The symbols move the objects like this.
si: j245->j462, j72->j608, j703->j155, j124->j938, j494->j959, j598->j944, j505->j52, j752->j780, j999->j984, j917->j703, j984->j805, j155->j389, j759->j239, j121->j283, j161->j442, j413->j691, j863->j910, j565->j917, j303->j114, j421->j580, j530->j322, j708->j472, j374->j251, j322->j414, j153->j530, j691->j121, j276->j931, j452->j383, j457->j452, j682->j995, j657->j268, j383->j71, j954->j421, j34->j292, j596->j374, j283->j546, j414->j302, j580->j737, j444->j565, j83->j629, j629->j276, j966->j990, j252->j918, j475->j726, j934->j161, j389->j413, j910->j624, j546->j702, j582->j954, j162->j51, j262->j457, j597->j759, j702->j597, j931->j61, j120->j934, j71->j966, j302->j450, j51->j303, j755->j435, j973->j252, j52->j355, j959->j853, j780->j475, j624->j606, j462->j256, j789->j222, j502->j494, j292->j46, j61->j124, j14->j985, j585->j743, j435->j598, j743->j307, j239->j604, j442->j657, j737->j14, j450->j83, j603->j153, j608->j502, j985->j596, j46->j755, j726->j582, j606->j120, j307->j603, j944->j72, j256->j34, j695->j682, j355->j863, j805->j983, j938->j752, j853->j695, j995->j973, j222->j162, j557->j948, j990->j789, j948->j505, j604->j708, j983->j781, j251->j999, j781->j420, j114->j245, j420->j262, j268->j444, j472->j585, j918->j557
di: j245->j292, j72->j959, j703->j691, j124->j475, j494->j682, j598->j502, j505->j910, j752->j582, j999->j781, j917->j413, j984->j420, j155->j121, j759->j472, j121->j597, j161->j444, j413->j546, j863->j120, j565->j389, j303->j256, j421->j985, j530->j450, j708->j307, j374->j805, j322->j83, j153->j302, j691->j702, j276->j938, j452->j990, j457->j966, j682->j918, j657->j917, j383->j789, j954->j14, j34->j435, j596->j984, j283->j759, j414->j629, j580->j596, j444->j155, j83->j61, j629->j124, j966->j162, j252->j505, j475->j421, j934->j268, j389->j283, j910->j934, j546->j239, j582->j737, j162->j245, j262->j71, j597->j708, j702->j604, j931->j752, j120->j657, j71->j222, j302->j276, j51->j462, j755->j72, j973->j948, j52->j624, j959->j995, j780->j954, j624->j161, j462->j46, j789->j303, j502->j695, j292->j598, j61->j780, j14->j251, j585->j153, j435->j608, j743->j530, j239->j585, j442->j565, j737->j374, j450->j931, j603->j414, j608->j853, j985->j999, j46->j944, j726->j580, j606->j442, j307->j322, j944->j494, j256->j755, j695->j252, j355->j606, j805->j262, j938->j726, j853->j973, j995->j557, j222->j114, j557->j355, j990->j51, j948->j863, j604->j743, j983->j457, j251->j983, j781->j452, j114->j34, j420->j383, j268->j703, j472->j603, j918->j52
fo: j245->j944, j72->j973, j703->j597, j124->j580, j494->j557, j598->j682, j505->j161, j752->j14, j999->j383, j917->j702, j984->j71, j155->j759, j759->j153, j121->j472, j161->j389, j413->j604, j863->j268, j565->j546, j303->j435, j421->j984, j530->j61, j708->j414, j374->j457, j322->j124, j153->j931, j691->j708, j276->j582, j452->j303, j457->j51, j682->j355, j657->j691, j383->j114, j954->j999, j34->j502, j596->j262, j283->j585, j414->j938, j580->j805, j444->j283, j83->j475, j629->j726, j966->j462, j252->j624, j475->j596, j934->j155, j389->j239, j910->j444, j546->j743, j582->j251, j162->j46, j262->j162, j597->j603, j702->j307, j931->j954, j120->j703, j71->j245, j302->j752, j51->j755, j755->j853, j973->j910, j52->j442, j959->j948, j780->j985, j624->j565, j462->j72, j789->j34, j502->j918, j292->j494, j61->j421, j14->j781, j585->j450, j435->j695, j743->j83, j239->j530, j442->j413, j737->j983, j450->j780, j603->j276, j608->j252, j985->j420, j46->j959, j726->j374, j606->j917, j307->j629, j944->j995, j256->j608, j695->j52, j355->j657, j805->j966, j938->j737, j853->j505, j995->j863, j222->j292, j557->j120, j990->j256, j948->j934, j604->j322, j983->j990, j251->j452, j781->j789, j114->j598, j420->j222, j268->j121, j472->j302, j918->j606

The rows follow the links: the fewer symbols apart two objects are, the more alike their rows tend to be.

Each row is also shifted at random along 2 hidden directions that mean nothing.

Name the object of each row.
-61 -8 12 -7 -35 -6 -2 -16 -14 6 -43 -27 -4 22 -35 -4 18 -26 9 -12 7 2 -2 19 -3 -29 -7 -21 16 -15 1 -10 5 14 -10
object: j752
-40 15 15 -9 -1 -1 -8 -43 23 7 2 -22 -29 -12 -18 -5 -3 -15 8 -1 14 24 -14 51 -1 4 -33 6 9 -4 12 -18 -12 4 41
object: j530
-28 -23 20 -15 14 16 8 -33 17 -9 -7 18 -13 2 0 4 -24 -3 11 2 -5 17 -24 29 6 4 -16 -7 33 32 11 0 8 24 24
object: j239
-18 48 -23 -7 22 10 -2 55 5 -11 36 21 -16 -5 25 22 10 12 8 -8 4 6 33 -38 33 50 -14 36 -13 -30 -8 -8 -1 -44 35
object: j72
6 -50 20 -5 13 13 14 -36 16 -9 -13 18 -1 5 4 -8 -28 4 6 13 0 -5 -32 30 -12 -13 -2 -10 33 43 11 11 19 24 -1
object: j759
-67 -32 16 -4 -32 -25 5 -8 -23 19 -33 -27 0 43 -32 -29 28 -12 -4 4 20 -31 -13 14 -30 -62 11 -10 5 -2 -20 9 16 7 -60
object: j582
39 -18 -4 -12 25 11 26 -24 30 -3 5 7 -25 -6 17 -6 -10 -13 -7 4 12 -13 -15 35 1 -2 -17 13 45 33 3 11 18 -5 16
object: j413
-4 27 5 13 -19 -22 -24 15 -26 18 6 -21 12 2 -25 -6 21 15 6 2 12 6 7 -15 -11 -3 2 9 -48 -23 -10 -7 -16 -17 -14
object: j452
87 19 -13 5 29 16 -3 23 -4 -9 20 33 15 -20 23 20 -19 26 7 -5 -13 16 8 -35 21 42 2 8 -11 22 3 7 0 -5 23
object: j682
32 44 -28 1 5 -3 -1 43 -17 3 11 3 2 2 7 17 23 2 -2 -16 4 -2 32 -41 21 22 -3 14 -14 -22 -15 0 2 -27 5
object: j46
33 -30 -10 -12 24 -4 33 -23 24 6 0 8 -18 5 24 -16 -4 -18 -27 1 -2 -26 -14 24 -9 -27 0 -1 44 37 -9 27 18 12 -23
object: j155
15 4 -18 14 -16 -7 -5 38 -26 -2 -9 3 28 8 4 3 13 4 -11 -7 -16 -13 26 -46 -2 -10 34 -14 -23 -23 -10 4 -3 0 -38
object: j245
-58 -11 5 -20 24 16 19 -17 37 -13 11 14 -35 -1 20 2 -13 -11 4 4 1 0 -12 29 13 8 -22 14 38 14 8 -1 13 -1 29
object: j283
-18 9 10 -4 -33 17 -15 -21 -5 -9 -36 -30 -7 0 -34 16 3 -21 23 -11 16 26 2 27 15 7 -25 -15 18 -26 22 -34 -2 6 46
object: j124
-16 -3 19 -4 -7 -1 -9 -44 21 8 -1 -24 -20 -13 -18 -8 -5 -12 6 6 18 15 -19 51 -10 -4 -24 4 8 -1 15 -16 -10 2 29
object: j322
-31 24 -24 -10 27 26 9 3 39 -21 17 24 -25 -25 41 26 -17 -25 -12 -19 -33 18 19 -2 36 34 -9 -4 29 -10 14 -6 -11 10 44
object: j161
-26 3 21 -16 10 2 -5 -41 14 9 -10 0 -19 1 -15 3 -12 -11 8 -11 1 28 -21 38 6 -4 -28 -11 26 29 5 -1 1 26 27
object: j585
43 10 -22 12 -8 -9 0 35 -28 3 -11 1 27 9 3 4 19 5 -13 -9 -10 -16 23 -44 -1 -8 27 -10 -20 -13 -14 11 3 -4 -38
object: j256
26 -54 21 8 -17 -10 4 -54 9 10 -13 -27 5 -4 -18 -35 -10 -6 -12 26 17 -19 -37 52 -46 -41 12 -9 4 16 13 3 -1 17 -30
object: j414
3 3 -15 -21 30 8 23 -15 29 0 3 13 -33 -3 21 4 -2 -27 -18 -15 -6 -7 2 21 15 -1 -18 1 46 23 -1 15 14 8 14
object: j703
61 24 -18 0 38 -5 6 1 19 8 36 18 -9 -25 33 3 -11 6 -25 -4 -13 2 2 -5 4 18 -3 12 -9 19 -5 17 -13 -3 6
object: j505
-8 -21 -18 -5 24 10 25 -8 27 -13 4 22 -9 -9 39 2 -16 -22 -30 -8 -36 -13 3 -2 8 -11 19 -21 34 18 1 18 2 28 -15
object: j442
-28 -26 23 -13 11 10 8 -38 14 -2 -12 13 -9 5 -4 0 -21 -3 8 1 -8 14 -28 27 1 -9 -12 -15 31 37 8 5 11 32 11
object: j604
29 5 -8 24 -25 -3 -15 29 -19 -5 4 -12 29 -12 -2 0 5 15 4 10 4 -7 16 -28 -9 9 25 5 -42 -38 6 -14 -15 -18 -12
object: j222
-54 -16 17 -2 -22 5 -8 -34 19 -5 -9 -24 -13 -8 -15 -8 -6 -19 6 9 10 6 -13 43 -10 -11 -11 -5 9 -18 19 -23 -10 7 21
object: j450
6 -9 16 -1 -33 -4 -7 -5 -20 7 -26 -33 2 19 -40 -13 21 2 21 8 42 -9 -11 21 -15 -12 -15 11 -2 -14 0 -15 14 -24 1
object: j421
76 49 -15 -2 41 4 -3 9 9 2 32 25 -7 -28 25 23 -12 11 -6 -15 -13 27 11 -17 24 43 -17 13 -9 16 -3 10 -12 -5 37
object: j918
-58 -3 3 18 -25 -30 -10 23 -18 15 12 -13 19 13 -5 -22 20 8 -14 13 -5 -21 8 -24 -29 -34 35 -1 -52 -28 -19 5 -16 -7 -59
object: j966
-87 -23 11 -19 20 14 18 -20 33 -13 8 20 -29 6 16 2 -16 -11 7 5 -8 3 -15 26 8 -1 -15 4 39 18 3 2 14 12 16
object: j702
-109 14 -10 9 -24 -13 -13 44 -13 -6 12 2 9 8 8 3 16 -3 -4 -2 -24 -6 28 -44 2 -7 29 -6 -38 -54 -10 -8 -18 -6 -27
object: j162
106 -32 -15 4 20 15 26 -22 17 -10 -10 15 10 -18 29 -2 -23 -10 -28 2 -19 -14 -8 9 -6 -10 19 -20 35 36 14 21 10 25 -12
object: j657
-48 -43 1 -13 24 -3 35 -19 29 0 7 16 -26 17 25 -25 -5 -16 -23 12 -4 -33 -19 27 -16 -37 7 3 42 33 -10 26 23 12 -34
object: j691
-30 29 -17 12 -20 4 -15 43 -17 -12 2 -2 15 -4 1 19 10 2 7 -9 -15 8 34 -45 18 19 16 -2 -29 -46 2 -17 -17 -12 4
object: j303
15 -11 -10 23 -27 -6 -9 32 -24 -4 -6 -5 36 -1 1 -4 5 12 -7 10 -11 -19 15 -39 -13 -12 41 -12 -36 -28 -1 -2 -7 -4 -41
object: j51
-30 -44 16 2 -40 -12 5 -28 -19 7 -48 -29 12 28 -30 -21 12 -19 -6 1 1 -17 -16 20 -27 -57 17 -34 14 4 0 2 10 31 -48
object: j938

The symbols that take the first to the second take the third to the fourth, perhaps in another order. What is the fourth?
Answers are names.
-57 0 -18 -9 28 14 17 2 36 -17 24 27 -21 -17 47 9 -15 -22 -23 -8 -41 0 15 -5 16 6 12 -9 22 -7 5 8 -9 21 8
: 82 -7 -17 -6 23 16 22 -21 18 -7 -6 13 -11 -16 23 9 -14 -19 -18 -10 -11 -1 -2 15 12 5 -7 -11 45 28 9 11 10 16 15
:: -15 -35 20 4 -27 9 -3 -38 8 -5 -19 -27 0 -8 -17 -13 -8 -14 4 14 11 -3 -20 41 -20 -19 1 -12 10 -8 24 -20 -5 10 5
: j124

-49 -23 9 -19 20 18 19 -19 32 -14 8 17 -28 3 17 -1 -18 -8 6 8 -1 -1 -16 27 6 2 -17 8 40 18 10 3 16 6 20
: 33 -21 19 5 -9 -3 -6 -50 15 10 -7 -29 -7 -14 -18 -18 -11 -7 0 14 20 3 -29 55 -24 -17 -13 1 7 13 19 -12 -6 6 12
:: -13 40 -21 -6 40 -5 6 6 30 3 46 21 -25 -26 38 9 -7 -7 -22 -9 -22 9 13 -5 17 22 -7 15 -5 2 -9 9 -18 -1 18
: j917

-40 19 -22 -4 10 -19 10 48 -13 8 20 12 -4 20 20 -5 25 2 -16 -6 -9 -26 25 -42 3 -9 17 14 -14 -13 -32 19 7 -20 -40
: 2 8 -9 0 30 -3 8 28 -1 -4 21 41 12 0 31 11 -11 17 -10 -4 -31 -1 7 -42 12 13 19 -2 -9 23 -13 23 0 9 -18
:: 23 -20 13 0 -35 -12 -3 -17 -23 11 -41 -37 8 23 -42 -16 19 -10 9 1 31 -13 -12 24 -18 -34 -6 -10 10 2 -3 -5 14 -3 -19
: j251

24 7 10 -4 -32 3 -11 -15 -20 7 -39 -37 -2 11 -46 2 18 -11 20 -10 30 9 -4 24 2 -7 -26 -4 13 -12 7 -21 9 -6 25
: -34 12 11 -7 -30 -6 -8 -7 -15 9 -29 -33 -12 22 -40 -3 23 -11 21 -7 30 4 1 20 1 -14 -25 4 9 -22 -4 -18 9 -16 9
:: 59 -20 0 30 -29 -15 -12 13 -29 8 2 -21 40 -5 -11 -21 7 23 -10 22 9 -25 0 -20 -36 -19 36 5 -52 -19 -2 2 -10 -14 -48
: j222

-6 3 -9 2 27 2 8 32 -2 -7 23 41 11 1 32 9 -10 20 -7 -1 -28 0 8 -43 13 12 21 -3 -11 17 -12 19 2 6 -18
: 98 -9 -19 0 21 25 18 -15 25 -18 1 16 -3 -30 31 15 -26 -9 -15 -4 -16 2 3 9 11 20 3 -10 32 18 22 2 1 14 27
:: 16 -59 20 13 -35 1 2 -42 1 -3 -33 -26 17 1 -20 -23 -12 -8 -3 22 12 -16 -26 38 -38 -37 17 -20 10 3 22 -8 3 22 -23
: j374

23 -33 10 -10 16 20 18 -27 26 -15 0 13 -16 -6 11 -4 -24 0 7 13 11 -4 -22 35 -2 8 -15 10 35 31 15 3 19 -1 22
: -63 -46 24 2 -12 -21 10 -47 15 17 -6 -17 -8 11 -12 -40 -3 -15 -18 17 0 -22 -34 47 -44 -60 12 -15 7 17 -2 12 -4 28 -48
:: 68 4 -21 -8 27 23 18 -14 25 -13 -5 15 -14 -22 26 18 -14 -20 -13 -16 -15 8 6 9 23 17 -10 -11 43 17 16 4 4 14 32
: j759

3 35 -13 -6 35 9 0 29 3 -6 27 37 -1 -8 29 24 -10 15 -2 -15 -27 20 15 -38 29 31 -2 2 -9 12 -8 9 -6 5 16
: -7 29 -24 -4 35 13 10 4 39 -13 44 20 -26 -37 45 13 -14 -9 -15 -3 -18 10 16 2 20 31 -8 17 5 -9 8 0 -20 -9 35
:: 56 -2 -19 6 28 15 13 -5 33 -14 34 16 -7 -38 41 2 -23 -2 -22 6 -17 -6 4 4 3 23 6 9 5 5 14 5 -11 0 17
: j917

29 -20 -19 -7 24 9 27 -15 21 -6 -5 18 -9 -6 32 2 -13 -23 -29 -9 -26 -11 0 4 4 -12 10 -20 41 27 1 21 7 27 -12
: -22 -25 22 -13 11 2 5 -40 12 5 -16 10 -8 9 -6 -2 -21 -3 3 0 -6 12 -29 31 -4 -15 -10 -17 29 41 5 8 8 37 3
:: 13 1 -15 5 19 5 9 41 -1 -11 27 30 9 2 29 2 -3 22 -1 8 -7 -16 13 -38 6 20 15 21 -12 -2 -11 12 8 -23 -12
: j624

-25 -19 23 -12 10 -5 6 -47 12 13 -15 1 -12 10 -11 -9 -13 -8 -1 -4 -5 13 -29 37 -8 -23 -11 -18 22 39 0 9 4 34 -3
: -78 9 14 -8 -15 9 -12 -31 26 -4 1 -26 -27 -12 -16 3 -3 -22 12 1 10 21 -8 46 3 5 -29 7 9 -26 19 -30 -15 1 46
:: -17 7 -16 -20 32 6 25 -11 28 -2 3 15 -34 1 25 6 -1 -31 -19 -18 -13 -4 4 15 18 -4 -15 -7 49 19 -6 14 9 13 11
: j546

24 -29 -5 -14 24 4 29 -24 28 3 7 8 -23 4 23 -16 -8 -10 -18 8 7 -23 -17 33 -10 -17 -6 10 44 35 -2 21 21 3 -9
: -5 -44 14 -12 15 16 18 -29 23 -14 -2 16 -12 3 13 -6 -25 1 6 13 2 -7 -25 31 -5 -3 -7 2 37 33 12 5 20 11 9
:: 56 5 -17 3 35 -3 14 -3 27 2 39 15 -9 -29 40 -7 -14 3 -29 9 -15 -9 1 2 -5 9 10 11 -5 18 -1 19 -11 -2 -7
: j120

58 -18 -11 -11 26 5 28 -22 24 2 -1 6 -20 -1 20 -10 -6 -16 -20 0 7 -18 -14 29 -3 -13 -13 3 44 36 -3 19 20 4 -2
: -41 -18 22 -7 -1 -18 3 -46 15 17 -6 -15 -19 5 -15 -23 -3 -13 -9 6 5 2 -28 47 -23 -36 -10 -10 11 19 -3 6 -5 25 -15
:: -105 9 11 -12 -29 -14 -6 5 -12 9 -20 -25 -19 32 -34 -6 30 -16 16 -6 20 -4 3 14 -1 -23 -19 4 2 -30 -12 -13 8 -15 -3
: j383

9 7 -18 1 36 -6 13 0 30 5 42 19 -16 -20 43 -8 -8 -4 -33 4 -22 -9 4 -2 -3 0 11 10 -3 12 -6 21 -13 4 -15
: 2 -38 4 -13 22 8 26 -24 31 -3 7 14 -19 3 20 -15 -13 -7 -8 11 8 -22 -20 34 -8 -10 -8 9 40 33 2 13 20 3 -1
:: -34 31 -6 14 -21 -4 -22 34 -12 -5 15 -11 11 -12 -5 9 11 8 8 2 3 6 27 -28 5 21 8 10 -42 -52 4 -21 -24 -24 11
: j494

45 -3 -20 14 -11 -15 4 34 -32 7 -12 2 29 12 5 -6 17 4 -18 -4 -12 -28 17 -46 -10 -22 38 -17 -17 -5 -20 18 5 0 -56
: -28 34 -13 -8 39 -9 3 20 11 9 31 37 -8 -4 32 13 -2 4 -16 -17 -35 14 13 -32 20 13 3 -2 -7 15 -19 21 -8 14 -7
:: -15 -13 23 -12 12 5 3 -43 11 8 -13 4 -11 6 -11 1 -15 -7 6 -4 -2 22 -26 34 -2 -8 -19 -13 26 36 6 3 2 31 15
: j752

-4 -24 -12 6 14 -12 18 41 -6 0 22 26 15 13 32 -13 3 21 -16 15 -11 -39 9 -41 -16 -13 36 12 -17 9 -22 30 14 -15 -61
: 12 0 -10 3 19 5 7 41 -1 -12 25 33 13 -2 28 4 -8 24 -2 8 -13 -12 12 -41 7 22 16 15 -15 4 -8 13 7 -16 -12
:: 24 -31 -13 -12 25 -2 35 -20 19 3 -7 18 -10 7 28 -13 -6 -22 -35 -6 -20 -28 -8 14 -6 -36 15 -20 44 40 -9 32 16 29 -40
: j703

